Here is a tiny trained network, its code and every weight. The questions are about switching its units off for an input and a class, where a switched-off unit gives its printed mean instead of its output.

import numpy as np


def w(rows, s, z=0):
    codes = np.array(rows[::2]) - 128.0
    scale = np.full(codes.shape[1], s)
    scale[-1] = z or s
    return codes * scale


def norm(h):
    return h / np.sqrt((h * h).mean(-1, keepdims=True) + 1e-5)


def f(y):
    return np.maximum(y, 0)


def log_softmax(a):
    a = a - a.max(-1, keepdims=True)
    return a - np.log(np.exp(a).sum(-1, keepdims=True))


def net(x, mask):
    res = np.array(x, float).reshape(1, 3) / 4 @ E
    u = 0
    for l in range(2):
        y = f(norm(res) @ A[l][:, :-1].T + A[l][:, -1])
        res = res + np.where(mask[u : u + 15], y, B[l][:, -1]) @ B[l][:, :-1]
        u += 15
    return log_softmax(norm(res)[-1] @ U[:, :-1].T + U[:, -1])


A, B = {}, {}
E = w([
[81,131,16,228,133,60,107,129],'x0',
[110,169,210,108,185,106,125,241],'x1',
[200,189,110,252,95,216,138,126],'x2',
],0.003)
A[0] = w([
[162,170,116,168,139,191,111,169,52],'0.n1',
[57,116,121,63,168,109,122,109,94],'0.n2',
[156,170,103,175,125,213,146,126,74],'0.n3',
[129,102,192,98,140,152,133,125,188],'0.n4',
[183,97,145,121,122,198,171,129,50],'0.n5',
[125,107,111,219,100,121,174,170,4],'0.n6',
[69,76,141,117,146,171,153,111,28],'0.n7',
[119,47,151,58,143,104,155,136,120],'0.n8',
[169,253,131,173,147,170,172,128,18],'0.n9',
[100,120,130,88,81,124,103,19,96],'0.n10',
[86,169,125,162,156,110,92,141,38],'0.n11',
[134,96,104,94,87,120,88,44,192],'0.n12',
[144,117,156,73,108,149,209,88,25],'0.n13',
[171,152,123,127,136,242,128,130,5],'0.n14',
[151,137,88,146,30,192,155,89,73],'0.n15',
],0.0046,0.0016)
B[0] = w([
[117,76,92,94,200,163,232,190,216],'0.n1',
[144,167,130,165,68,173,98,118,232],'0.n2',
[174,148,175,94,151,38,115,49,240],'0.n3',
[180,154,100,116,155,158,115,133,230],'0.n4',
[77,116,77,2,176,123,112,148,201],'0.n5',
[191,128,122,141,143,106,144,160,199],'0.n6',
[171,121,132,191,118,220,113,166,147],'0.n7',
[230,145,115,175,142,98,131,108,244],'0.n8',
[78,60,124,108,107,170,154,151,238],'0.n9',
[125,89,112,164,134,196,178,160,225],'0.n10',
[141,75,137,106,67,55,136,94,176],'0.n11',
[129,82,76,107,227,185,172,125,253],'0.n12',
[171,47,188,205,203,93,113,100,191],'0.n13',
[57,154,77,94,69,160,70,133,211],'0.n14',
[143,182,180,125,101,42,15,112,243],'0.n15',
],0.0041,0.0028)
A[1] = w([
[98,109,16,154,102,95,150,87,131],'1.n1',
[177,133,89,139,116,112,95,149,156],'1.n2',
[99,133,67,44,70,132,99,33,132],'1.n3',
[189,126,254,55,142,156,66,80,213],'1.n4',
[38,189,164,99,102,242,201,134,66],'1.n5',
[101,34,138,94,168,241,140,123,62],'1.n6',
[93,171,72,145,124,56,100,133,103],'1.n7',
[82,151,128,175,110,21,51,123,172],'1.n8',
[75,99,56,138,126,122,143,158,94],'1.n9',
[116,159,150,173,64,109,118,78,106],'1.n10',
[112,74,152,125,143,104,182,122,167],'1.n11',
[91,89,70,204,141,126,240,190,140],'1.n12',
[99,78,92,61,148,92,136,156,145],'1.n13',
[92,89,131,102,82,216,95,44,2],'1.n14',
[24,106,190,139,94,68,156,222,28],'1.n15',
],0.0048,0.0018)
B[1] = w([
[64,85,119,80,132,214,145,160,229],'1.n1',
[81,117,152,88,127,149,142,106,179],'1.n2',
[159,170,191,111,145,72,114,232,191],'1.n3',
[76,157,98,166,66,83,118,135,255],'1.n4',
[71,41,62,97,142,154,108,113,156],'1.n5',
[131,98,103,181,181,147,170,104,203],'1.n6',
[197,115,119,141,177,142,138,120,187],'1.n7',
[180,82,140,163,156,180,185,52,201],'1.n8',
[107,176,167,100,105,118,101,209,177],'1.n9',
[118,111,148,163,201,93,181,98,145],'1.n10',
[117,141,97,195,108,142,90,108,158],'1.n11',
[118,220,211,55,51,50,50,153,220],'1.n12',
[118,159,124,149,109,194,144,108,182],'1.n13',
[152,209,212,157,65,1,140,126,163],'1.n14',
[164,85,57,165,133,135,137,10,165],'1.n15',
],0.0049,0.005)
U = w([
[194,52,92,206,198,145,186,3,219],'0',
[151,245,200,128,65,4,73,158,138],'1',
[11,90,87,51,127,222,123,199,2],'2',
],0.012,0.00084)

Each question gives the input, the list of numbers given to net, and the class t.
The units are the neurons (one row each of A and B). Each row of codes is followed by its name. A weight is (code - 128) times the scale printed after its matrix; where a second scale follows, it is the last column's (A, B and U).
mask holds one flag per neuron, layer by layer. A switched-off neuron (its flag False) gives its mean, the last column of its row in B, instead of its output. The means were averaged over made-up inputs and are rounded, as every weight is.
A unit's drop is (log p(t) with every unit on - log p(t) with that unit switched off) / (log p(t) with every unit on - log p(t) with every unit switched off).
The circuit of an input: a set's keep is (log p(t) with only the set's units on - log p(t) with every unit switched off) / (log p(t) with every unit on - log p(t) with every unit switched off). Starting from the 12 units with the biggest drops (on a tie, the unit counted first), units are removed one at a time, each time the one whose removal leaves the highest keep (on an exact tie, the one counted first), for as long as the keep stays at least 0.8.
units of the circuit, in order: the units of the circuit, biggest drop first
most important unit: the unit with the biggest drop
top k neurons: the k neurons with the biggest drops, biggest first
k most important neurons of layer l: the k neurons of layer l with the biggest drops, biggest first
drop of u: that unit's drop, to one decimal
input [0,-6,1], class 1: units of the circuit, in order	[0.n15]
input [1,1,-5], class 0: units of the circuit, in order	[1.n12; 0.n8]
input [8,1,4], class 1: top 4 neurons	[1.n12; 0.n1; 1.n6; 1.n9]
input [-7,-1,0], class 0: top 4 neurons	[1.n12; 0.n13; 1.n6; 0.n15]
input [6,0,-1], class 2: top 2 neurons	[1.n1; 0.n15]
input [-8,6,1], class 2: 4 most important neurons of layer 1	[1.n12; 1.n5; 1.n14; 1.n3]
input [1,7,-7], class 0: top 3 neurons	[1.n15; 1.n12; 1.n8]
input [-4,-6,1], class 1: top 3 neurons	[0.n15; 1.n14; 1.n3]
input [-8,1,6], class 2: top 3 neurons	[0.n1; 1.n5; 1.n12]
input [4,1,-5], class 0: top 2 neurons	[1.n8; 0.n1]
input [-7,-1,-6], class 0: drop of 1.n12	0.3
input [-8,8,5], class 2: drop of 0.n9	0.0
input [5,-6,-6], class 2: drop of 1.n1	0.7
input [-1,-2,2], class 1: most important unit	0.n15
